Here is a tiny trained network, its code and every weight. The questions are about switching its units off for an input and a class, where a switched-off unit gives its printed mean instead of its output.

import numpy as np


def w(rows, s, z=0):
    codes = np.array(rows[::2]) - 128.0
    scale = np.full(codes.shape[1], s)
    scale[-1] = z or s
    return codes * scale


def norm(h):
    return h / np.sqrt((h * h).mean(-1, keepdims=True) + 1e-5)


def f(y):
    return np.maximum(y, 0)


def log_softmax(a):
    a = a - a.max(-1, keepdims=True)
    return a - np.log(np.exp(a).sum(-1, keepdims=True))


def net(x, mask):
    res = np.array(x, float).reshape(1, 5) / 4 @ E
    u = 0
    for l in range(4):
        y = f(norm(res) @ A[l][:, :-1].T + A[l][:, -1])
        res = res + np.where(mask[u : u + 6], y, B[l][:, -1]) @ B[l][:, :-1]
        u += 6
    return log_softmax(norm(res)[-1] @ U[:, :-1].T + U[:, -1])


A, B = {}, {}
E = w([
[153,77,254,186,116,115,146,112,119,64],'x0',
[177,100,70,113,117,115,67,88,96,129],'x1',
[106,143,141,106,99,110,120,59,243,205],'x2',
[134,116,111,87,56,169,149,169,149,195],'x3',
[103,125,123,14,76,87,110,155,99,163],'x4',
],0.0065)
A[0] = w([
[118,98,155,59,117,109,141,164,182,128,3],'L0N1',
[105,88,104,163,154,77,158,192,55,107,158],'L0N2',
[158,178,95,125,66,85,190,205,173,114,36],'L0N3',
[27,204,88,137,186,194,196,134,189,2,201],'L0N4',
[50,107,138,128,109,142,183,185,120,112,79],'L0N5',
[152,105,122,13,141,166,144,131,208,65,118],'L0N6',
],0.0061,0.0012)
B[0] = w([
[157,172,74,124,83,110,93,164,177,64,188],'L0N1',
[128,117,179,121,105,147,131,108,165,87,237],'L0N2',
[68,138,38,230,66,153,127,192,85,110,180],'L0N3',
[1,118,131,38,97,146,62,107,146,169,253],'L0N4',
[128,47,110,71,31,73,143,27,113,88,195],'L0N5',
[104,107,131,161,60,79,135,141,117,89,178],'L0N6',
],0.0071,0.0042)
A[1] = w([
[121,140,99,64,177,7,156,127,180,170,226],'L1N1',
[51,175,48,137,217,175,80,145,169,155,204],'L1N2',
[210,170,118,174,91,151,169,99,58,157,111],'L1N3',
[206,93,76,220,85,172,48,22,82,166,64],'L1N4',
[185,20,131,66,76,216,111,92,129,120,122],'L1N5',
[49,106,148,194,174,3,45,141,148,100,251],'L1N6',
],0.0057,0.0013)
B[1] = w([
[68,60,186,150,118,127,124,138,147,63,216],'L1N1',
[77,125,174,236,173,105,93,109,117,94,255],'L1N2',
[109,209,156,235,103,96,144,142,140,174,153],'L1N3',
[195,53,152,188,113,102,211,182,116,115,231],'L1N4',
[144,159,95,144,177,204,173,143,83,195,233],'L1N5',
[155,190,72,117,83,159,124,37,131,255,252],'L1N6',
],0.0091,0.0044)
A[2] = w([
[166,86,196,159,47,145,101,180,4,176,95],'L2N1',
[105,114,113,122,143,109,95,217,75,194,234],'L2N2',
[128,132,56,43,127,122,21,134,122,212,255],'L2N3',
[101,115,117,42,18,189,221,161,2,134,162],'L2N4',
[53,211,46,119,145,123,112,245,130,123,112],'L2N5',
[207,114,169,81,72,115,115,184,206,247,129],'L2N6',
],0.0056,0.00095)
B[2] = w([
[86,121,119,98,108,128,168,88,222,115,219],'L2N1',
[155,129,155,171,80,80,110,30,186,208,168],'L2N2',
[87,107,178,183,80,113,79,154,158,135,186],'L2N3',
[154,141,193,98,103,102,48,236,50,92,254],'L2N4',
[133,153,125,179,254,179,79,11,249,160,181],'L2N5',
[105,33,115,88,236,171,56,116,60,99,175],'L2N6',
],0.0067,0.0071)
A[3] = w([
[176,144,94,164,118,144,147,131,82,146,141],'L3N1',
[255,120,101,138,103,89,177,130,106,172,158],'L3N2',
[103,140,162,201,153,144,165,103,86,118,156],'L3N3',
[89,154,200,152,151,164,100,129,105,150,255],'L3N4',
[134,87,143,156,73,119,114,206,99,82,182],'L3N5',
[119,121,149,74,155,152,219,85,148,93,120],'L3N6',
],0.008,0.002)
B[3] = w([
[153,170,161,152,144,117,203,104,111,233,170],'L3N1',
[114,191,193,131,255,187,227,131,105,134,189],'L3N2',
[71,140,85,105,81,125,124,137,209,120,226],'L3N3',
[124,142,39,180,105,79,64,129,202,96,254],'L3N4',
[144,183,188,95,121,144,139,154,45,149,241],'L3N5',
[116,205,60,102,116,80,98,93,138,181,146],'L3N6',
],0.0086,0.0065)
U = w([
[66,134,62,194,113,93,76,86,220,140,178],'0',
[213,26,84,56,199,159,165,180,116,88,4],'1',
[145,165,184,69,63,111,89,226,79,63,138],'2',
[205,185,173,174,194,161,247,143,97,159,144],'3',
],0.011,0.0043)

Each question gives the input, the list of numbers given to net, and the class t.
The units are the neurons (one row each of A and B). Each row of codes is followed by its name. A weight is (code - 128) times the scale printed after its matrix; where a second scale follows, it is the last column's (A, B and U).
mask holds one flag per neuron, layer by layer. A switched-off neuron (its flag False) gives its mean, the last column of its row in B, instead of its output. The means were averaged over made-up inputs and are rounded, as every weight is.
A unit's drop is (log p(t) with every unit on - log p(t) with that unit switched off) / (log p(t) with every unit on - log p(t) with every unit switched off).
The circuit of an input: a set's keep is (log p(t) with only the set's units on - log p(t) with every unit switched off) / (log p(t) with every unit on - log p(t) with every unit switched off). Starting from the 12 units with the biggest drops (on a tie, the unit counted first), units are removed one at a time, each time the one whose removal leaves the highest keep (on an exact tie, the one counted first), for as long as the keep stays at least 0.8.
units of the circuit, in order: the units of the circuit, biggest drop first
unit that matters most: the unit with the biggest drop
k most important neurons: the k neurons with the biggest drops, biggest first
top k neurons in layer l: the k neurons of layer l with the biggest drops, biggest first
drop of u: that unit's drop, to one decimal
input [0,1,-1,-1,4], class 2: unit that matters most -> L2N4
input [5,4,-6,-5,1], class 3: 4 most important neurons -> (L0N4 L1N2 L2N5 L1N1)
input [4,8,1,-4,6], class 3: units of the circuit, in order -> (L0N4 L1N4 L3N2 L1N5)
input [6,4,8,-4,-1], class 3: 4 most important neurons -> (L0N4 L1N4 L3N2 L1N2)
input [1,4,6,-2,-3], class 3: units of the circuit, in order -> (L1N4 L0N4 L3N2)
input [-1,3,-4,2,-8], class 3: top 2 neurons in layer 0 -> (L0N3 L0N2)
input [-3,-1,1,4,6], class 2: 3 most important neurons -> (L2N4 L0N6 L1N2)
input [5,6,-1,7,4], class 3: 3 most important neurons -> (L0N4 L1N5 L3N2)
input [7,3,5,5,-3], class 3: 2 most important neurons -> (L0N4 L1N4)
input [0,4,6,-1,8], class 2: 3 most important neurons -> (L1N2 L2N5 L1N1)
input [0,7,7,2,3], class 1: 2 most important neurons -> (L2N6 L0N4)
input [-3,5,-1,0,4], class 2: 2 most important neurons -> (L0N4 L2N4)
input [-3,-6,-4,7,0], class 2: 2 most important neurons -> (L0N5 L2N4)
input [4,-4,-3,7,-6], class 2: top neuron in layer 1 -> (L1N2)
input [7,-3,2,1,4], class 2: drop of L1N2 -> 0.2
